X =
[[-49 -75 -74  35 -39  26 -61 -15  44]
 [-34 -55 -41  32 -20  17 -32  13  30]
 [-28 -57 -39  24 -18  12 -25  19  26]
 [-23 -55 -40  23 -22  14 -31  16  27]
 [-43 -74 -59  33 -35  23 -56  -3  39]
 [-52 -73 -80  39 -51  41 -78 -24  57]
 [-31 -58 -50  25 -29  18 -37  11  34]
 [-28 -48 -35  16 -16   9 -20  18  29]
 [-46 -73 -67  31 -33  26 -60  -8  44]
 [-39 -62 -62  28 -35  17 -48   6  37]
 [-51 -78 -76  31 -46  36 -73 -15  50]
 [-36 -62 -52  30 -29  22 -43   7  37]
 [-31 -54 -39  24 -23  15 -31  14  29]
 [-30 -52 -44  17 -19  10 -27  21  25]
 [-31 -57 -50  27 -29  16 -41  12  36]
 [-47 -68 -80  42 -54  47 -87 -38  56]]
X[0][0]: -49
X[12][8]: 29
X[14][3]: 27
X[12][5]: 15
X[10][0]: -51
X[10][7]: -15
X[0][2]: -74
X[1][5]: 17
X[6][4]: -29
X[13][5]: 10
X[:, 0]: [-49, -34, -28, -23, -43, -52, -31, -28, -46, -39, -51, -36, -31, -30, -31, -47]
X[11][2]: -52
X[14][7]: 12
X[:, 2]: [-74, -41, -39, -40, -59, -80, -50, -35, -67, -62, -76, -52, -39, -44, -50, -80]
X[3][7]: 16
X[1][7]: 13
X[1]: [-34, -55, -41, 32, -20, 17, -32, 13, 30]
X[2][7]: 19
X[2][6]: -25
X[6]: [-31, -58, -50, 25, -29, 18, -37, 11, 34]
X[2][3]: 24
X[5][7]: -24
X[5][5]: 41
X[14][5]: 16
X[:, 6]: [-61, -32, -25, -31, -56, -78, -37, -20, -60, -48, -73, -43, -31, -27, -41, -87]
X[6][3]: 25
X[6][5]: 18
X[9][8]: 37
X[3][5]: 14
X[3]: [-23, -55, -40, 23, -22, 14, -31, 16, 27]
X[1][4]: -20
X[:, 3]: [35, 32, 24, 23, 33, 39, 25, 16, 31, 28, 31, 30, 24, 17, 27, 42]
X[6][8]: 34
X[:, 7]: [-15, 13, 19, 16, -3, -24, 11, 18, -8, 6, -15, 7, 14, 21, 12, -38]
X[11][6]: -43
X[9][3]: 28
X[14][6]: -41

arr =
 -5   -8    4   34  -16
 20  -13   -6   -5    5
 18  -11  -12    6   22
-18    5   -7   29  -13
 14   15   17  -10   13
 -7   17   -8   -6    2
  0    0   14   12    9
-11   14    1    9   -7
 -1  -17    1   34  -17
 -9   12    0    2   -9
  7    4   22   36   15
 15   -9    0   13   10
  5  -22   -8  -20  -27
 19   12    4   10   16
Rows and columns are counted from 0.
row 0 col 0	-5
row 4 col 3	-10
row 10 col 1	4
row 11 col 3	13
row 8 col 1	-17
row 6 col 0	0
row 7 col 2	1
row 9 col 3	2
row 5 col 4	2
row 7 col 1	14
row 5 col 3	-6
row 2 col 1	-11
row 7 col 4	-7
row 8 col 2	1
row 9 col 2	0
row 1 col 2	-6
row 10 col 3	36
row 13 col 4	16
row 12 col 1	-22
row 3 col 1	5
row 12 col 3	-20
row 9 col 4	-9
row 6 col 2	14
row 4 col 0	14
row 8 col 0	-1
row 0 col 1	-8

data =
19,7,26,25
12,11,16,15
29,12,30,20
22,83,13,32
20,26,18,34
31,7,39,18
31,21,28,21
16,19,19,19
54,15,45,23
16,7,24,12
16,18,16,21
17,26,19,28
24,6,31,19
15,13,17,26
37,15,38,17
14,55,14,28
data[0, -4] => 19
data[6, 3] => 21
data[0, -1] => 25
data[1, -4] => 12
data[5] => [31, 7, 39, 18]
data[15, 3] => 28
data[:, 3] => [25, 15, 20, 32, 34, 18, 21, 19, 23, 12, 21, 28, 19, 26, 17, 28]
data[-16, -2] => 26
data[15, 0] => 14
data[10, 3] => 21
data[-15, 1] => 11
data[9, -2] => 24
data[-5, 2] => 19
data[:, -3] => [7, 11, 12, 83, 26, 7, 21, 19, 15, 7, 18, 26, 6, 13, 15, 55]
data[:, 2] => [26, 16, 30, 13, 18, 39, 28, 19, 45, 24, 16, 19, 31, 17, 38, 14]
data[2, 1] => 12
data[-2] => [37, 15, 38, 17]
data[12, 0] => 24
data[-9, 0] => 16

a =
[[-0.143, -0.141, -0.154, -0.209, -0.127, -0.137, -0.167],
 [-0.161, -0.098, -0.144, -0.146, -0.071, -0.139, -0.156],
 [-0.138, -0.156, -0.133, -0.167, -0.160, -0.130, -0.152],
 [-0.119, -0.144, -0.130, -0.126, -0.129, -0.132, -0.105],
 [-0.185, -0.129, -0.117, -0.103, -0.148, -0.127, -0.164],
 [-0.132, -0.119, -0.138, -0.113, -0.119, -0.137, -0.130],
 [-0.141, -0.146, -0.136, -0.161, -0.156, -0.132, -0.157],
 [-0.132, -0.141, -0.135, -0.149, -0.130, -0.133, -0.130],
 [-0.125, -0.141, -0.136, -0.146, -0.137, -0.134, -0.131],
 [-0.140, -0.137, -0.131, -0.123, -0.156, -0.133, -0.146],
 [-0.130, -0.148, -0.129, -0.135, -0.146, -0.131, -0.125],
 [-0.160, -0.169, -0.120, -0.165, -0.149, -0.122, -0.147],
 [-0.273, -0.287, 0.174, -0.220, -0.155, 0.061, -0.145]]
a[-13, -7] -> -0.143
a[6, 1] -> -0.146
a[-5, -4] -> -0.146
a[5, -4] -> -0.113
a[9, -4] -> -0.123
a[-4, 5] -> -0.133
a[-10, -3] -> -0.129
a[5, 1] -> -0.119
a[-5, -3] -> -0.137
a[-9, -7] -> -0.185
a[1, 1] -> -0.098
a[-6, 0] -> -0.132
a[7] -> [-0.132, -0.141, -0.135, -0.149, -0.130, -0.133, -0.130]
a[-13, 1] -> -0.141
a[:, 2] -> [-0.154, -0.144, -0.133, -0.130, -0.117, -0.138, -0.136, -0.135, -0.136, -0.131, -0.129, -0.120, 0.174]
a[2, 5] -> -0.130
a[-2, 3] -> -0.165
a[0, 4] -> -0.127
a[-5] -> [-0.125, -0.141, -0.136, -0.146, -0.137, -0.134, -0.131]
a[2, -7] -> -0.138
a[:, -7] -> [-0.143, -0.161, -0.138, -0.119, -0.185, -0.132, -0.141, -0.132, -0.125, -0.140, -0.130, -0.160, -0.273]
a[1, -4] -> -0.146
a[10, 1] -> -0.148
a[4, -1] -> -0.164
a[:, -3] -> [-0.127, -0.071, -0.160, -0.129, -0.148, -0.119, -0.156, -0.130, -0.137, -0.156, -0.146, -0.149, -0.155]
a[9] -> [-0.140, -0.137, -0.131, -0.123, -0.156, -0.133, -0.146]
a[6] -> [-0.141, -0.146, -0.136, -0.161, -0.156, -0.132, -0.157]
a[12] -> [-0.273, -0.287, 0.174, -0.220, -0.155, 0.061, -0.145]
a[9, 6] -> -0.146
a[11] -> [-0.160, -0.169, -0.120, -0.165, -0.149, -0.122, -0.147]
a[:, 3] -> [-0.209, -0.146, -0.167, -0.126, -0.103, -0.113, -0.161, -0.149, -0.146, -0.123, -0.135, -0.165, -0.220]
a[10, -2] -> -0.131
a[7, 2] -> -0.135
a[-3, 0] -> -0.130
a[:, -6] -> [-0.141, -0.098, -0.156, -0.144, -0.129, -0.119, -0.146, -0.141, -0.141, -0.137, -0.148, -0.169, -0.287]
a[-5, -1] -> -0.131

B =
[[ 17 -54  18 -44 -17   8  11 -30  15 -47  -8 -28  32  10]
 [ 16 -35  -2   3   9   2  46 -30  24 -11 -34 -22  20  24]
 [ -6  23 -22  53  31   1  53  -3  23  33 -34  10  -8  32]
 [ 12  18  11 -35   0  75   9   1 -38 -46  41  16 -14 -18]
 [  3  -5  10  50  10 -32   4  17  22  50  -7  -5  21  17]
 [ -1 -15 -13  20  13  -5  45 -22  27   2 -39 -12   9  31]]
B[0,0]: 17
B[5,12]: 9
B[5]: [-1, -15, -13, 20, 13, -5, 45, -22, 27, 2, -39, -12, 9, 31]
B[3,12]: -14
B[2,13]: 32
B[3]: [12, 18, 11, -35, 0, 75, 9, 1, -38, -46, 41, 16, -14, -18]
B[3,7]: 1
B[0,5]: 8
B[3,2]: 11
B[3,8]: -38
B[4]: [3, -5, 10, 50, 10, -32, 4, 17, 22, 50, -7, -5, 21, 17]
B[2,0]: -6
B[0,10]: -8
B[0,9]: -47
B[:, 13]: [10, 24, 32, -18, 17, 31]
B[0,6]: 11
B[1,2]: -2
B[5,4]: 13
B[1,8]: 24
B[5,8]: 27
B[2,4]: 31
B[3,0]: 12
B[4,10]: -7
B[4,5]: -32
B[2]: [-6, 23, -22, 53, 31, 1, 53, -3, 23, 33, -34, 10, -8, 32]
B[:, 7]: [-30, -30, -3, 1, 17, -22]
B[:, 6]: [11, 46, 53, 9, 4, 45]
B[2,12]: -8
B[4,4]: 10
B[3,13]: -18
B[2,1]: 23
B[2,5]: 1
B[0]: [17, -54, 18, -44, -17, 8, 11, -30, 15, -47, -8, -28, 32, 10]
